Below is a small trained network, with its code and all its weights. Each question gives an input and a target symbol and asks what happens when units are switched off, that is, made to give their printed mean instead of their output.

import numpy as np


def w(rows, s, z=0):
    codes = np.array(rows[::2]) - 128.0
    scale = np.full(codes.shape[1], s)
    scale[-1] = z or s
    return codes * scale


def f(y):
    return y / 2 * (1 + np.tanh(0.7978845608 * (y + 0.044715 * y**3)))


def softmax(a):
    e = np.exp(a - a.max(-1, keepdims=True))
    return e / e.sum(-1, keepdims=True)


def log_softmax(a):
    a = a - a.max(-1, keepdims=True)
    return a - np.log(np.exp(a).sum(-1, keepdims=True))


def net(x, mask):
    ids = ['ΠΣΩεζηθτψ'.index(c) for c in x.split()]
    T = len(ids)
    res = E[ids] + P[:T]
    u = 0
    for l in range(3):
        r = res
        for j in range(2):
            rows = slice(2 * j, 2 * j + 2)
            q, k, v = (r @ M[l][rows].T for M in (Q, K, V))
            z = softmax(np.where(np.tri(T) > 0, q @ k.T / 2**0.5, -1e9)) @ v
            o = O[l][rows]
            res = res + np.where(mask[u + j], z, o[:, -1]) @ o[:, :-1]
        u += 2
        y = f(res @ A[l][:, :-1].T + A[l][:, -1])
        res = res + np.where(mask[u : u + 4], y, B[l][:, -1]) @ B[l][:, :-1]
        u += 4
    return log_softmax(res[-1] @ U[:, :-1].T + U[:, -1])


Q, K, V, O, A, B = {}, {}, {}, {}, {}, {}
E = w([
[55,195,107],'Π',
[86,93,190],'Σ',
[118,101,100],'Ω',
[215,214,186],'ε',
[102,154,53],'ζ',
[7,26,72],'η',
[155,53,47],'θ',
[134,25,174],'τ',
[65,133,177],'ψ',
],0.016)
P = w([
[193,197,7],'0',
[142,146,12],'1',
[113,121,21],'2',
[82,86,8],'3',
[51,50,41],'4',
[35,32,41],'5',
[60,45,39],'6',
[34,35,112],'7',
],0.0019)
Q[0] = w([
[145,68,41],'0.h1',
[148,169,106],'0.h1',
[6,70,140],'0.h2',
[222,196,156],'0.h2',
],0.011)
K[0] = w([
[144,129,64],'0.h1',
[141,144,126],'0.h1',
[123,90,138],'0.h2',
[247,149,200],'0.h2',
],0.013)
V[0] = w([
[201,131,159],'0.h1',
[78,119,69],'0.h1',
[2,76,78],'0.h2',
[249,206,204],'0.h2',
],0.0078)
O[0] = w([
[143,165,138,107],'0.h1',
[99,144,43,164],'0.h1',
[168,212,110,228],'0.h2',
[2,70,59,1],'0.h2',
],0.0073,0.0064)
A[0] = w([
[137,2,96,174],'0.n1',
[123,160,38,255],'0.n2',
[84,69,20,109],'0.n3',
[119,41,220,151],'0.n4',
],0.0089,0.0031)
B[0] = w([
[165,77,3,244],'0.n1',
[106,253,192,253],'0.n2',
[191,145,79,179],'0.n3',
[114,61,186,233],'0.n4',
],0.0069,0.0039)
Q[1] = w([
[102,137,3],'1.h1',
[82,103,212],'1.h1',
[165,86,174],'1.h2',
[104,164,92],'1.h2',
],0.0081)
K[1] = w([
[102,163,155],'1.h1',
[198,121,87],'1.h1',
[167,240,88],'1.h2',
[122,255,118],'1.h2',
],0.0093)
V[1] = w([
[166,201,216],'1.h1',
[151,108,24],'1.h1',
[23,52,220],'1.h2',
[238,241,2],'1.h2',
],0.0056)
O[1] = w([
[102,142,107,138],'1.h1',
[74,114,115,153],'1.h1',
[80,122,255,22],'1.h2',
[102,110,221,253],'1.h2',
],0.0074,0.0054)
A[1] = w([
[140,200,127,171],'1.n1',
[255,187,144,252],'1.n2',
[46,106,235,194],'1.n3',
[72,59,215,124],'1.n4',
],0.0087,0.0041)
B[1] = w([
[151,133,244,177],'1.n1',
[144,73,193,247],'1.n2',
[101,37,238,153],'1.n3',
[162,53,1,161],'1.n4',
],0.0084,0.013)
Q[2] = w([
[94,46,130],'2.h1',
[1,72,213],'2.h1',
[210,23,65],'2.h2',
[92,224,156],'2.h2',
],0.009)
K[2] = w([
[12,236,46],'2.h1',
[66,39,56],'2.h1',
[202,98,251],'2.h2',
[253,109,37],'2.h2',
],0.0063)
V[2] = w([
[203,173,181],'2.h1',
[122,185,111],'2.h1',
[215,60,186],'2.h2',
[2,56,149],'2.h2',
],0.0046)
O[2] = w([
[145,3,154,181],'2.h1',
[156,199,219,79],'2.h1',
[163,123,236,253],'2.h2',
[94,120,52,124],'2.h2',
],0.0053,0.0072)
A[2] = w([
[113,79,250,72],'2.n1',
[145,11,103,82],'2.n2',
[177,73,109,4],'2.n3',
[41,126,86,210],'2.n4',
],0.012,0.0025)
B[2] = w([
[53,128,48,253],'2.n1',
[163,254,98,227],'2.n2',
[83,164,102,185],'2.n3',
[230,21,133,135],'2.n4',
],0.007,0.022)
U = w([
[131,75,186,254],'Π',
[15,144,51,127],'Σ',
[38,252,129,52],'Ω',
[16,98,83,111],'ε',
[109,141,109,102],'ζ',
[137,28,42,132],'η',
[254,158,163,113],'θ',
[135,207,174,116],'τ',
[93,234,23,51],'ψ',
],0.0083,0.009)

Each question gives the input, a string of symbols that net reads in full, and the target symbol t.
The units are the heads (2 rows each of Q, K, V and O) and the neurons (one row each of A and B). Each row of codes is followed by its name. A weight is (code - 128) times the scale printed after its matrix; where a second scale follows, it is the last column's (O, A, B and U).
mask holds one flag per unit, layer by layer, with each layer's heads first. A switched-off unit (its flag False) gives its mean, the last column of its rows in O or B, instead of its output. The means were averaged over made-up inputs and are rounded, as every weight is.
A unit's drop is (log p(t) with every unit on - log p(t) with that unit switched off) / (log p(t) with every unit on - log p(t) with every unit switched off).
The circuit of an input: a set's keep is (log p(t) with only the set's units on - log p(t) with every unit switched off) / (log p(t) with every unit on - log p(t) with every unit switched off). Starting from the 12 units with the biggest drops (on a tie, the unit counted first), units are removed one at a time, each time the one whose removal leaves the highest keep (on an exact tie, the one counted first), for as long as the keep stays at least 0.8.
circuit, biggest first: the units of the circuit, biggest drop first
most important unit: the unit with the biggest drop
k most important neurons: the k neurons with the biggest drops, biggest first
k most important neurons of layer l: the k neurons of layer l with the biggest drops, biggest first
heads that matter: for each layer, one digit per head in row order, 1 if its drop is at least 0.15 and else 0, layers parted by /
drop when u is switched off: that unit's drop, to one decimal
input η θ ζ, target Π: heads that matter -> 01 / 00 / 10
input ε τ Π Ω ζ ζ, target τ: circuit, biggest first -> 0.n2; 2.n1
input τ Σ ε τ τ Π ε η, target Π: heads that matter -> 01 / 00 / 00
input ψ ε Ω ε Σ, target Σ: circuit, biggest first -> 1.n3; 2.n1
input ε Π τ Π Ω ψ, target ε: circuit, biggest first -> 2.n2; 2.n1
input Σ Π θ ε ψ, target ε: 3 most important neurons -> 1.n3; 2.n2; 0.n1
input ψ τ Σ, target Σ: 2 most important neurons -> 1.n3; 0.n1
input ε τ Σ τ η ζ, target Π: 2 most important neurons of layer 2 -> 2.n2; 2.n1
input ε τ ψ θ ζ Ω θ, target θ: heads that matter -> 01 / 00 / 00
input Σ η τ θ ψ, target Π: 2 most important neurons -> 2.n2; 1.n3
input η ζ η ε ψ ψ Ω, target Π: 3 most important neurons -> 2.n2; 2.n1; 1.n3
input τ Σ θ ζ, target τ: most important unit -> 0.n2
input Σ Π Σ Π η ε Π θ, target Π: 2 most important neurons -> 2.n1; 0.n2
input θ τ τ η Π ψ, target Π: most important neuron of layer 0 -> 0.n1
input η τ Π, target Π: drop when 0.h2 is switched off -> 0.6
input Σ τ ε ε ψ τ τ η, target Π: drop when 0.h2 is switched off -> 1.0
input ζ θ ψ τ, target ψ: drop when 0.h1 is switched off -> 0.0
